Below are the code and all the weights of a small trained network. Each question names an input and a target symbol and asks about switching units off, where a switched-off unit gives its printed mean instead of its output.

import numpy as np


def w(rows, s, z=0):
    codes = np.array(rows[::2]) - 128.0
    scale = np.full(codes.shape[1], s)
    scale[-1] = z or s
    return codes * scale


def norm(h):
    return h / np.sqrt((h * h).mean(-1, keepdims=True) + 1e-5)


def f(y):
    return np.maximum(y, 0)


def softmax(a):
    e = np.exp(a - a.max(-1, keepdims=True))
    return e / e.sum(-1, keepdims=True)


def log_softmax(a):
    a = a - a.max(-1, keepdims=True)
    return a - np.log(np.exp(a).sum(-1, keepdims=True))


def net(x, mask):
    ids = ['ΔΘΠΨαβγελω'.index(c) for c in x.split()]
    T = len(ids)
    res = E[ids] + P[:T]
    u = 0
    for l in range(2):
        r = norm(res)
        for j in range(2):
            rows = slice(4 * j, 4 * j + 4)
            q, k, v = (r @ M[l][rows].T for M in (Q, K, V))
            z = softmax(np.where(np.tri(T) > 0, q @ k.T / 4**0.5, -1e9)) @ v
            o = O[l][rows]
            res = res + np.where(mask[u + j], z, o[:, -1]) @ o[:, :-1]
        u += 2
        y = f(norm(res) @ A[l][:, :-1].T + A[l][:, -1])
        res = res + np.where(mask[u : u + 8], y, B[l][:, -1]) @ B[l][:, :-1]
        u += 8
    return log_softmax(norm(res)[-1] @ U[:, :-1].T + U[:, -1])


Q, K, V, O, A, B = {}, {}, {}, {}, {}, {}
E = w([
[77,79,36,139,64,88,85,54],'Δ',
[111,67,145,101,103,88,145,92],'Θ',
[143,79,105,175,85,32,143,110],'Π',
[70,150,119,145,128,82,94,156],'Ψ',
[108,72,46,106,95,79,119,119],'α',
[165,79,121,122,96,52,130,47],'β',
[95,83,165,193,152,193,159,150],'γ',
[174,75,117,153,5,134,147,166],'ε',
[80,128,218,120,102,168,73,64],'λ',
[153,100,151,219,113,148,217,68],'ω',
],0.017)
P = w([
[218,94,158,65,123,142,142,199],'0',
[109,15,194,175,71,26,133,43],'1',
[206,119,62,250,94,163,52,107],'2',
[156,179,143,82,166,157,122,177],'3',
[17,152,110,91,85,51,147,116],'4',
[191,172,43,199,80,208,82,123],'5',
],0.011)
Q[0] = w([
[140,117,108,141,123,157,66,205],'0.h1',
[174,129,115,175,98,182,121,137],'0.h1',
[134,156,91,15,210,127,200,117],'0.h1',
[158,127,107,135,79,146,195,155],'0.h1',
[111,106,103,80,156,120,217,152],'0.h2',
[149,130,63,144,79,152,9,113],'0.h2',
[141,133,107,161,107,116,112,139],'0.h2',
[131,110,116,221,126,109,82,103],'0.h2',
],0.011)
K[0] = w([
[21,116,141,139,71,175,127,245],'0.h1',
[194,77,73,201,105,148,190,151],'0.h1',
[127,84,59,72,255,119,177,70],'0.h1',
[224,195,91,122,60,155,224,202],'0.h1',
[98,82,153,97,172,82,91,201],'0.h2',
[146,254,78,56,112,117,153,80],'0.h2',
[121,105,114,105,37,119,216,94],'0.h2',
[146,199,89,198,165,108,244,22],'0.h2',
],0.0076)
V[0] = w([
[74,144,238,110,9,143,117,154],'0.h1',
[194,137,100,175,158,150,151,134],'0.h1',
[140,46,97,162,182,154,130,166],'0.h1',
[178,186,92,204,129,117,59,164],'0.h1',
[190,218,60,130,76,61,76,23],'0.h2',
[141,114,197,97,168,134,180,146],'0.h2',
[254,119,155,139,60,91,3,89],'0.h2',
[134,128,90,148,90,139,20,168],'0.h2',
],0.0062)
O[0] = w([
[191,150,153,238,192,84,134,198,197],'0.h1',
[75,210,106,153,119,252,151,238,119],'0.h1',
[93,91,91,125,224,139,84,136,155],'0.h1',
[134,101,95,110,143,161,119,99,107],'0.h1',
[106,59,100,184,114,213,127,156,169],'0.h2',
[109,83,73,135,249,80,100,59,87],'0.h2',
[195,108,166,153,182,199,71,223,253],'0.h2',
[63,184,134,92,122,166,42,254,156],'0.h2',
],0.0068,0.0059)
A[0] = w([
[63,115,101,202,22,122,126,46,202],'0.n1',
[105,87,132,196,162,97,150,123,211],'0.n2',
[181,182,145,109,177,204,231,171,77],'0.n3',
[77,166,106,122,92,178,107,161,14],'0.n4',
[2,115,50,80,120,65,171,72,2],'0.n5',
[34,142,83,206,23,109,163,104,163],'0.n6',
[132,170,67,20,170,153,132,152,35],'0.n7',
[176,134,34,106,141,158,170,133,124],'0.n8',
],0.0076,0.0042)
B[0] = w([
[93,2,193,122,143,83,125,117,254],'0.n1',
[103,121,57,154,122,118,203,118,220],'0.n2',
[152,184,159,58,163,131,158,121,155],'0.n3',
[84,51,162,115,106,157,117,179,148],'0.n4',
[135,118,75,139,59,124,160,148,168],'0.n5',
[86,136,154,165,119,118,182,91,233],'0.n6',
[124,94,117,115,155,208,135,104,144],'0.n7',
[198,157,195,119,153,155,105,81,171],'0.n8',
],0.0098,0.0069)
Q[1] = w([
[217,120,116,141,52,119,158,176],'1.h1',
[122,148,114,30,146,3,187,113],'1.h1',
[15,54,173,110,44,212,50,164],'1.h1',
[55,190,118,30,87,144,182,42],'1.h1',
[156,5,129,196,154,244,122,85],'1.h2',
[185,70,117,209,89,87,61,110],'1.h2',
[79,186,119,135,175,193,47,152],'1.h2',
[92,51,87,133,138,128,98,2],'1.h2',
],0.0068)
K[1] = w([
[150,133,134,134,34,146,159,144],'1.h1',
[212,89,29,92,168,102,93,164],'1.h1',
[83,130,182,39,120,156,86,114],'1.h1',
[153,40,76,148,174,131,80,59],'1.h1',
[143,254,165,133,94,172,213,92],'1.h2',
[152,134,213,172,102,176,108,44],'1.h2',
[116,141,191,99,108,105,208,197],'1.h2',
[181,194,94,128,194,112,244,165],'1.h2',
],0.0081)
V[1] = w([
[136,116,254,107,175,122,38,64],'1.h1',
[149,157,53,130,124,124,28,116],'1.h1',
[203,135,196,176,131,180,139,122],'1.h1',
[99,124,110,71,161,158,205,165],'1.h1',
[166,134,138,138,123,110,112,156],'1.h2',
[41,131,179,78,131,118,162,153],'1.h2',
[43,135,90,155,85,186,193,171],'1.h2',
[91,147,163,99,180,171,176,107],'1.h2',
],0.0084)
O[1] = w([
[89,132,232,192,135,243,2,122,133],'1.h1',
[124,98,141,54,126,79,114,128,7],'1.h1',
[137,231,168,112,41,66,91,137,252],'1.h1',
[112,126,70,77,223,134,91,178,104],'1.h1',
[154,128,102,160,73,160,164,136,200],'1.h2',
[153,155,172,134,165,51,143,138,25],'1.h2',
[179,93,135,136,113,66,142,165,55],'1.h2',
[166,162,178,147,149,126,80,187,28],'1.h2',
],0.007,0.0036)
A[1] = w([
[136,132,123,175,28,187,111,177,26],'1.n1',
[214,135,132,180,80,187,155,90,87],'1.n2',
[144,99,202,233,101,19,137,104,130],'1.n3',
[2,85,168,192,148,138,241,135,65],'1.n4',
[160,172,89,55,118,175,61,221,100],'1.n5',
[133,189,173,54,113,129,148,243,2],'1.n6',
[172,51,175,175,55,151,49,111,148],'1.n7',
[99,116,175,117,156,90,28,190,52],'1.n8',
],0.0077,0.0024)
B[1] = w([
[131,218,115,117,198,37,146,197,217],'1.n1',
[116,107,115,23,83,101,113,108,203],'1.n2',
[100,74,63,255,122,161,135,8,251],'1.n3',
[117,46,88,137,125,15,8,116,233],'1.n4',
[240,49,145,188,110,169,110,84,178],'1.n5',
[150,46,158,145,222,55,89,75,149],'1.n6',
[41,179,130,57,168,98,156,82,255],'1.n7',
[48,135,83,222,134,176,205,210,144],'1.n8',
],0.0078,0.0088)
U = w([
[234,136,207,139,98,58,61,146,168],'Δ',
[150,166,197,136,106,187,254,95,254],'Θ',
[144,173,170,59,79,92,89,77,111],'Π',
[126,167,154,128,218,97,141,123,104],'Ψ',
[54,74,186,120,72,76,128,177,85],'α',
[163,77,117,101,103,241,108,96,76],'β',
[138,101,158,215,175,165,136,204,3],'γ',
[158,172,55,160,23,91,169,187,107],'ε',
[118,201,217,182,58,188,83,133,254],'λ',
[159,89,195,209,85,99,161,7,111],'ω',
],0.0085,0.0021)

Each question gives the input, a string of symbols that net reads in full, and the target symbol t.
The units are the heads (4 rows each of Q, K, V and O) and the neurons (one row each of A and B). Each row of codes is followed by its name. A weight is (code - 128) times the scale printed after its matrix; where a second scale follows, it is the last column's (O, A, B and U).
mask holds one flag per unit, layer by layer, with each layer's heads first. A switched-off unit (its flag False) gives its mean, the last column of its rows in O or B, instead of its output. The means were averaged over made-up inputs and are rounded, as every weight is.
A unit's drop is (log p(t) with every unit on - log p(t) with that unit switched off) / (log p(t) with every unit on - log p(t) with every unit switched off).
The circuit of an input: a set's keep is (log p(t) with only the set's units on - log p(t) with every unit switched off) / (log p(t) with every unit on - log p(t) with every unit switched off). Starting from the 12 units with the biggest drops (on a tie, the unit counted first), units are removed one at a time, each time the one whose removal leaves the highest keep (on an exact tie, the one counted first), for as long as the keep stays at least 0.8.
units of the circuit, in order: the units of the circuit, biggest drop first
top k neurons in layer l: the k neurons of layer l with the biggest drops, biggest first
heads that matter: for each layer, one digit per head in row order, 1 if its drop is at least 0.15 and else 0, layers parted by /
drop when u is switched off: that unit's drop, to one decimal
input Π α λ ε γ Π, target ε: top 2 neurons in layer 0	(0.n1; 0.n2)
input α α ω ε α Θ, target ε: units of the circuit, in order	(0.h1; 1.h1; 0.n1)
input α λ Π, target λ: units of the circuit, in order	(0.h2; 1.h1)
input Ψ λ γ Π, target ε: units of the circuit, in order	(0.n1; 1.h1)
input γ α α ω, target Θ: heads that matter	10 / 00
input Δ ε α γ, target Ψ: units of the circuit, in order	(0.h2; 1.n3; 0.n1)
input ω ω λ α λ Θ, target λ: units of the circuit, in order	(1.h1; 0.h1)
input λ Ψ α, target λ: units of the circuit, in order	(1.h1; 0.h2)
input Θ Ψ α α, target β: heads that matter	00 / 00
input Θ γ ε, target ε: units of the circuit, in order	(1.n1; 1.n4; 1.n2)
input α ε Π α, target β: heads that matter	10 / 00
input α ω γ λ β α, target λ: heads that matter	00 / 10
input α Π γ ω α Ψ, target ω: units of the circuit, in order	(0.h2)
input Δ α Π α Θ Π, target α: heads that matter	11 / 00
input β Θ γ ω, target Θ: top neuron in layer 1	(1.n4)
input α λ Δ, target λ: heads that matter	01 / 10
input ε Π α, target ε: heads that matter	01 / 00
input α ε ε α Δ Θ, target α: heads that matter	01 / 00
input α Δ α, target α: heads that matter	11 / 00
input λ λ Ψ, target λ: heads that matter	00 / 10
input Ψ ε α Δ, target α: heads that matter	01 / 00
input Δ ε γ, target ε: heads that matter	01 / 10
input ε α ε, target ε: heads that matter	00 / 00
input γ Π Π, target γ: heads that matter	11 / 11
input α Π Ψ, target α: top 3 neurons in layer 1	(1.n3; 1.n7; 1.n5)
input α α λ, target λ: heads that matter	01 / 00
input α α α β, target Π: top neuron in layer 1	(1.n7)
input α γ α, target γ: top 2 neurons in layer 0	(0.n5; 0.n2)
input α ε Π ω ε Ψ, target ω: drop when 0.h2 is switched off	2.2
input Π Π ε λ α γ, target λ: drop when 1.h1 is switched off	0.6
